Below is a small trained network, with its code and all its weights. Each question gives an input and a class and asks what happens when units are switched off, that is, made to give their printed mean instead of their output.

import numpy as np


def w(rows, s, z=0):
    codes = np.array(rows[::2]) - 128.0
    scale = np.full(codes.shape[1], s)
    scale[-1] = z or s
    return codes * scale


def norm(h):
    return h / np.sqrt((h * h).mean(-1, keepdims=True) + 1e-5)


def f(y):
    return np.maximum(y, 0)


def log_softmax(a):
    a = a - a.max(-1, keepdims=True)
    return a - np.log(np.exp(a).sum(-1, keepdims=True))


def net(x, mask):
    res = np.array(x, float).reshape(1, 2) / 4 @ E
    u = 0
    for l in range(4):
        y = f(norm(res) @ A[l][:, :-1].T + A[l][:, -1])
        res = res + np.where(mask[u : u + 9], y, B[l][:, -1]) @ B[l][:, :-1]
        u += 9
    return log_softmax(norm(res)[-1] @ U[:, :-1].T + U[:, -1])


A, B = {}, {}
E = w([
[96,204,251,29,6,132,135,176,37],'x0',
[214,166,125,141,94,149,198,134,151],'x1',
],0.0014)
A[0] = w([
[182,131,85,193,146,138,146,103,205,86],'L0N0',
[173,208,155,135,68,178,171,181,150,21],'L0N1',
[167,186,213,127,22,152,184,116,142,3],'L0N2',
[169,199,246,29,5,239,215,136,37,56],'L0N3',
[106,151,223,49,39,110,129,174,56,81],'L0N4',
[179,245,190,106,13,187,195,149,120,119],'L0N5',
[119,159,213,61,27,128,140,132,82,24],'L0N6',
[158,160,114,164,134,165,161,112,174,84],'L0N7',
[136,149,144,100,112,135,134,139,108,213],'L0N8',
],0.0028,0.0025)
B[0] = w([
[192,90,54,206,182,181,184,130,168,183],'L0N0',
[127,132,178,113,122,112,79,181,44,161],'L0N1',
[100,87,101,192,169,145,108,77,227,174],'L0N2',
[156,110,16,253,220,116,122,65,252,253],'L0N3',
[169,192,147,149,113,216,174,202,106,223],'L0N4',
[144,238,254,11,4,161,183,225,80,224],'L0N5',
[139,169,192,177,133,204,173,184,192,198],'L0N6',
[40,71,183,209,192,188,59,187,208,151],'L0N7',
[102,123,135,171,155,128,119,156,125,176],'L0N8',
],0.0027,0.0054)
A[1] = w([
[225,163,141,83,38,109,168,103,88,18],'L1N0',
[97,151,176,92,54,183,160,148,109,73],'L1N1',
[195,209,157,151,71,197,196,199,159,105],'L1N2',
[222,193,165,64,75,94,201,199,112,44],'L1N3',
[182,238,186,131,62,141,196,176,167,127],'L1N4',
[243,92,165,2,22,42,231,173,10,4],'L1N5',
[160,160,98,117,158,98,154,80,117,26],'L1N6',
[147,216,204,86,42,213,192,191,82,168],'L1N7',
[57,128,120,102,132,85,60,66,101,164],'L1N8',
],0.0031,0.0032)
B[1] = w([
[142,239,252,161,16,199,170,39,166,128],'L1N0',
[131,163,188,152,90,162,173,131,119,158],'L1N1',
[104,186,189,78,62,87,85,96,85,254],'L1N2',
[65,32,193,75,101,117,140,206,65,163],'L1N3',
[109,149,144,106,87,54,57,52,102,243],'L1N4',
[94,4,180,253,253,151,205,210,150,128],'L1N5',
[172,165,111,135,87,90,166,108,228,128],'L1N6',
[213,223,157,82,26,181,176,31,202,251],'L1N7',
[122,93,180,105,132,84,119,197,84,147],'L1N8',
],0.0032,0.0056)
A[2] = w([
[80,234,5,6,57,163,162,95,168,3],'L2N0',
[201,245,180,99,38,197,221,83,124,131],'L2N1',
[115,113,60,85,99,218,148,52,126,41],'L2N2',
[64,92,204,55,113,77,93,202,38,146],'L2N3',
[167,235,133,120,44,180,227,143,138,106],'L2N4',
[145,221,163,130,23,153,161,122,161,118],'L2N5',
[125,248,189,41,41,188,132,43,103,158],'L2N6',
[142,112,81,129,148,114,115,84,175,95],'L2N7',
[168,238,176,87,18,122,182,76,162,128],'L2N8',
],0.0032)
B[2] = w([
[178,150,164,3,122,79,117,165,106,147],'L2N0',
[190,222,158,92,49,44,61,38,163,248],'L2N1',
[201,92,145,125,141,13,108,122,220,128],'L2N2',
[65,61,198,89,155,69,68,201,55,146],'L2N3',
[146,142,163,80,93,40,48,92,137,209],'L2N4',
[142,114,162,103,91,64,74,134,152,221],'L2N5',
[246,209,98,155,18,150,153,21,242,254],'L2N6',
[205,118,166,168,137,162,202,183,109,149],'L2N7',
[205,168,174,89,77,32,33,74,206,244],'L2N8',
],0.0031,0.0075)
A[3] = w([
[140,97,31,206,167,144,118,134,201,102],'L3N0',
[136,103,10,192,180,188,183,136,182,102],'L3N1',
[159,242,173,90,19,160,152,52,146,70],'L3N2',
[139,246,184,44,11,165,170,82,133,79],'L3N3',
[27,251,7,3,8,129,132,151,6,3],'L3N4',
[106,190,124,16,33,133,122,72,101,11],'L3N5',
[59,244,86,47,89,164,166,87,69,8],'L3N6',
[173,196,94,173,132,200,215,127,124,90],'L3N7',
[149,119,11,227,188,182,155,89,190,120],'L3N8',
],0.0032)
B[3] = w([
[206,129,124,156,72,184,192,180,161,208],'L3N0',
[170,50,91,223,147,157,151,224,192,218],'L3N1',
[202,146,202,82,43,33,40,69,233,254],'L3N2',
[188,112,217,169,34,41,18,34,215,248],'L3N3',
[253,252,2,4,251,2,251,127,253,128],'L3N4',
[160,141,111,78,131,72,75,117,179,182],'L3N5',
[6,80,197,131,247,86,60,58,50,128],'L3N6',
[87,52,112,174,136,101,92,202,149,156],'L3N7',
[202,54,63,218,155,195,201,195,202,232],'L3N8',
],0.0032,0.0054)
U = w([
[7,5,247,8,249,9,9,249,5,118],'0',
[6,251,6,7,250,250,249,14,7,3],'1',
[6,250,8,8,249,249,249,16,5,3],'2',
[251,252,250,5,6,5,6,7,250,253],'3',
[251,5,7,249,249,247,249,250,249,252],'4',
],0.0033,0.0032)

Each question gives the input, the list of numbers given to net, and the class t.
The units are the neurons (one row each of A and B). Each row of codes is followed by its name. A weight is (code - 128) times the scale printed after its matrix; where a second scale follows, it is the last column's (A, B and U).
mask holds one flag per neuron, layer by layer. A switched-off neuron (its flag False) gives its mean, the last column of its row in B, instead of its output. The means were averaged over made-up inputs and are rounded, as every weight is.
A unit's drop is (log p(t) with every unit on - log p(t) with that unit switched off) / (log p(t) with every unit on - log p(t) with every unit switched off).
most important unit: the unit with the biggest drop
top k neurons: the k neurons with the biggest drops, biggest first
k most important neurons of layer l: the k neurons of layer l with the biggest drops, biggest first
drop when u is switched off: that unit's drop, to one decimal
input [-3,1], class 4: most important unit => L0N5
input [-2,-7], class 0: top 3 neurons => L0N3, L0N5, L1N7
input [-4,-8], class 0: top 3 neurons => L1N7, L0N3, L1N8
input [1,-8], class 0: top 3 neurons => L0N5, L0N6, L1N7
input [0,-5], class 0: top 4 neurons => L0N3, L0N4, L0N5, L1N7
input [-3,-7], class 0: top 2 neurons => L0N3, L1N7
input [1,-7], class 0: 3 most important neurons of layer 1 => L1N7, L1N8, L1N2
input [-2,4], class 4: top 3 neurons => L0N5, L0N4, L1N7
input [0,-4], class 0: top 3 neurons => L0N3, L0N4, L0N5
input [-4,-7], class 0: 2 most important neurons of layer 2 => L2N6, L2N3
input [-3,-8], class 0: top 2 neurons => L0N3, L1N7
input [-3,-4], class 4: 2 most important neurons of layer 2 => L2N1, L2N8
input [-3,6], class 4: 3 most important neurons of layer 0 => L0N5, L0N4, L0N7
input [-2,2], class 4: top 2 neurons => L0N5, L1N7
input [0,-1], class 0: most important neuron of layer 0 => L0N3
input [-1,-2], class 0: drop when L0N0 is switched off => 1.0
input [-6,5], class 4: drop when L0N5 is switched off => 1.1
input [0,0], class 0: drop when L3N2 is switched off => 0.1
input [-5,7], class 4: drop when L0N5 is switched off => 1.4
